Below are the code and all the weights of a small trained network. Each question names an input and a target symbol and asks about switching units off, where a switched-off unit gives its printed mean instead of its output.

import numpy as np


def w(rows, s, z=0):
    codes = np.array(rows[::2]) - 128.0
    scale = np.full(codes.shape[1], s)
    scale[-1] = z or s
    return codes * scale


def norm(h):
    return h / np.sqrt((h * h).mean(-1, keepdims=True) + 1e-5)


def f(y):
    return y / 2 * (1 + np.tanh(0.7978845608 * (y + 0.044715 * y**3)))


def softmax(a):
    e = np.exp(a - a.max(-1, keepdims=True))
    return e / e.sum(-1, keepdims=True)


def log_softmax(a):
    a = a - a.max(-1, keepdims=True)
    return a - np.log(np.exp(a).sum(-1, keepdims=True))


def net(x, mask):
    ids = ['αβγδεζθλμξπτψω'.index(c) for c in x.split()]
    T = len(ids)
    res = E[ids] + P[:T]
    q, k, v = (norm(res) @ M[0].T for M in (Q, K, V))
    z = softmax(np.where(np.tri(T) > 0, q @ k.T / 4**0.5, -1e9)) @ v
    res = res + np.where(mask[0], z, O[0][:, -1]) @ O[0][:, :-1]
    y = f(norm(res) @ A[0][:, :-1].T + A[0][:, -1])
    res = res + np.where(mask[1:9], y, B[0][:, -1]) @ B[0][:, :-1]
    return log_softmax(norm(res)[-1] @ U[:, :-1].T + U[:, -1])


Q, K, V, O, A, B = {}, {}, {}, {}, {}, {}
E = w([
[185,251,86],'α',
[115,79,161],'β',
[117,199,105],'γ',
[118,70,154],'δ',
[119,101,178],'ε',
[119,116,157],'ζ',
[124,174,90],'θ',
[112,95,175],'λ',
[115,127,105],'μ',
[232,70,98],'ξ',
[118,173,84],'π',
[107,88,183],'τ',
[113,72,177],'ψ',
[58,33,126],'ω',
],0.021)
P = w([
[153,153,172],'0',
[121,95,102],'1',
[140,61,4],'2',
[158,174,190],'3',
[116,92,106],'4',
[154,55,3],'5',
[159,188,196],'6',
[110,82,109],'7',
[161,57,2],'8',
[155,199,201],'9',
[108,78,112],'10',
[169,45,4],'11',
[154,196,206],'12',
],0.011)
Q[0] = w([
[227,100,107],'h1',
[94,177,143],'h1',
[37,76,2],'h1',
[172,163,178],'h1',
],0.014)
K[0] = w([
[119,78,184],'h1',
[171,168,95],'h1',
[5,132,114],'h1',
[218,120,119],'h1',
],0.02)
V[0] = w([
[254,129,134],'h1',
[133,205,134],'h1',
[140,162,146],'h1',
[34,197,148],'h1',
],0.009)
O[0] = w([
[242,150,195,29],'h1',
[179,222,54,2],'h1',
[156,143,198,41],'h1',
[2,151,184,60],'h1',
],0.0093,0.00094)
A[0] = w([
[5,112,97,136],'n1',
[88,164,215,2],'n2',
[30,169,181,97],'n3',
[126,238,47,196],'n4',
[202,69,84,47],'n5',
[75,173,35,35],'n6',
[195,114,57,137],'n7',
[101,128,97,12],'n8',
],0.012,0.0072)
B[0] = w([
[156,237,225,234],'n1',
[18,19,149,123],'n2',
[157,34,73,155],'n3',
[121,40,130,254],'n4',
[156,2,175,135],'n5',
[146,51,196,166],'n6',
[174,8,103,163],'n7',
[105,178,206,113],'n8',
],0.0085,0.0079)
U = w([
[180,234,180,199],'α',
[127,96,189,1],'β',
[62,217,66,234],'γ',
[147,101,191,27],'δ',
[128,118,179,63],'ε',
[117,106,162,50],'ζ',
[134,162,68,193],'θ',
[103,71,177,46],'λ',
[89,72,112,54],'μ',
[188,137,170,245],'ξ',
[74,118,41,223],'π',
[110,101,144,115],'τ',
[146,60,147,64],'ψ',
[7,123,84,137],'ω',
],0.018,0.0086)

Each question gives the input, a string of symbols that net reads in full, and the target symbol t.
The units are the heads (4 rows each of Q, K, V and O) and the neurons (one row each of A and B). Each row of codes is followed by its name. A weight is (code - 128) times the scale printed after its matrix; where a second scale follows, it is the last column's (O, A, B and U).
mask holds one flag per unit, heads first, then neurons. A switched-off unit (its flag False) gives its mean, the last column of its rows in O or B, instead of its output. The means were averaged over made-up inputs and are rounded, as every weight is.
A unit's drop is (log p(t) with every unit on - log p(t) with that unit switched off) / (log p(t) with every unit on - log p(t) with every unit switched off).
The circuit of an input: a set's keep is (log p(t) with only the set's units on - log p(t) with every unit switched off) / (log p(t) with every unit on - log p(t) with every unit switched off). Starting from all 9 units, units are removed one at a time, each time the one whose removal leaves the highest keep (on an exact tie, the one counted first), for as long as the keep stays at least 0.8.
circuit, biggest first: the units of the circuit, biggest drop first
k most important neurons: the k neurons with the biggest drops, biggest first
drop of u: that unit's drop, to one decimal
input π γ π γ γ μ γ π π ε α, target θ: 2 most important neurons => n1; n4
input α ζ π ξ β μ ω ω τ, target ω: 2 most important neurons => n6; n4
input π ω α π μ, target γ: circuit, biggest first => h1; n1; n4; n7
input ζ γ ζ λ γ ξ ε μ, target γ: circuit, biggest first => h1; n1; n4
input τ μ π ζ ζ α δ, target α: 3 most important neurons => n4; n7; n3
input ω ω β γ γ, target ω: circuit, biggest first => h1; n4
input ω λ μ, target ω: circuit, biggest first => h1; n1; n4
input λ α π τ, target α: circuit, biggest first => h1; n4
input ψ μ δ θ, target θ: 3 most important neurons => n1; n4; n6
input θ ξ θ π ζ λ θ λ ξ ω ξ ε, target ω: most important neuron => n6
input μ γ ξ δ ω γ π π ε β μ α τ, target α: 4 most important neurons => n4; n3; n7; n6
input γ ζ τ α π π β ζ ω ξ λ ω π, target ξ: 3 most important neurons => n1; n7; n4
input λ γ ε γ τ π γ γ ω π, target π: 3 most important neurons => n1; n4; n3
input λ π α π ω ε, target ω: 3 most important neurons => n6; n4; n7
input ζ γ μ ω μ π, target ω: most important neuron => n1
input π ω δ, target ω: 2 most important neurons => n4; n6
input θ ω λ ξ γ γ π ζ, target α: drop of n4 => 0.2
input ζ μ ζ π α γ ψ, target α: drop of n7 => 0.3
input λ δ α π α β ψ, target α: drop of n6 => 0.1
input μ γ λ γ, target γ: drop of n1 => 0.4
input γ τ π τ γ δ π α τ λ γ ω, target ω: 2 most important neurons => n4; n1
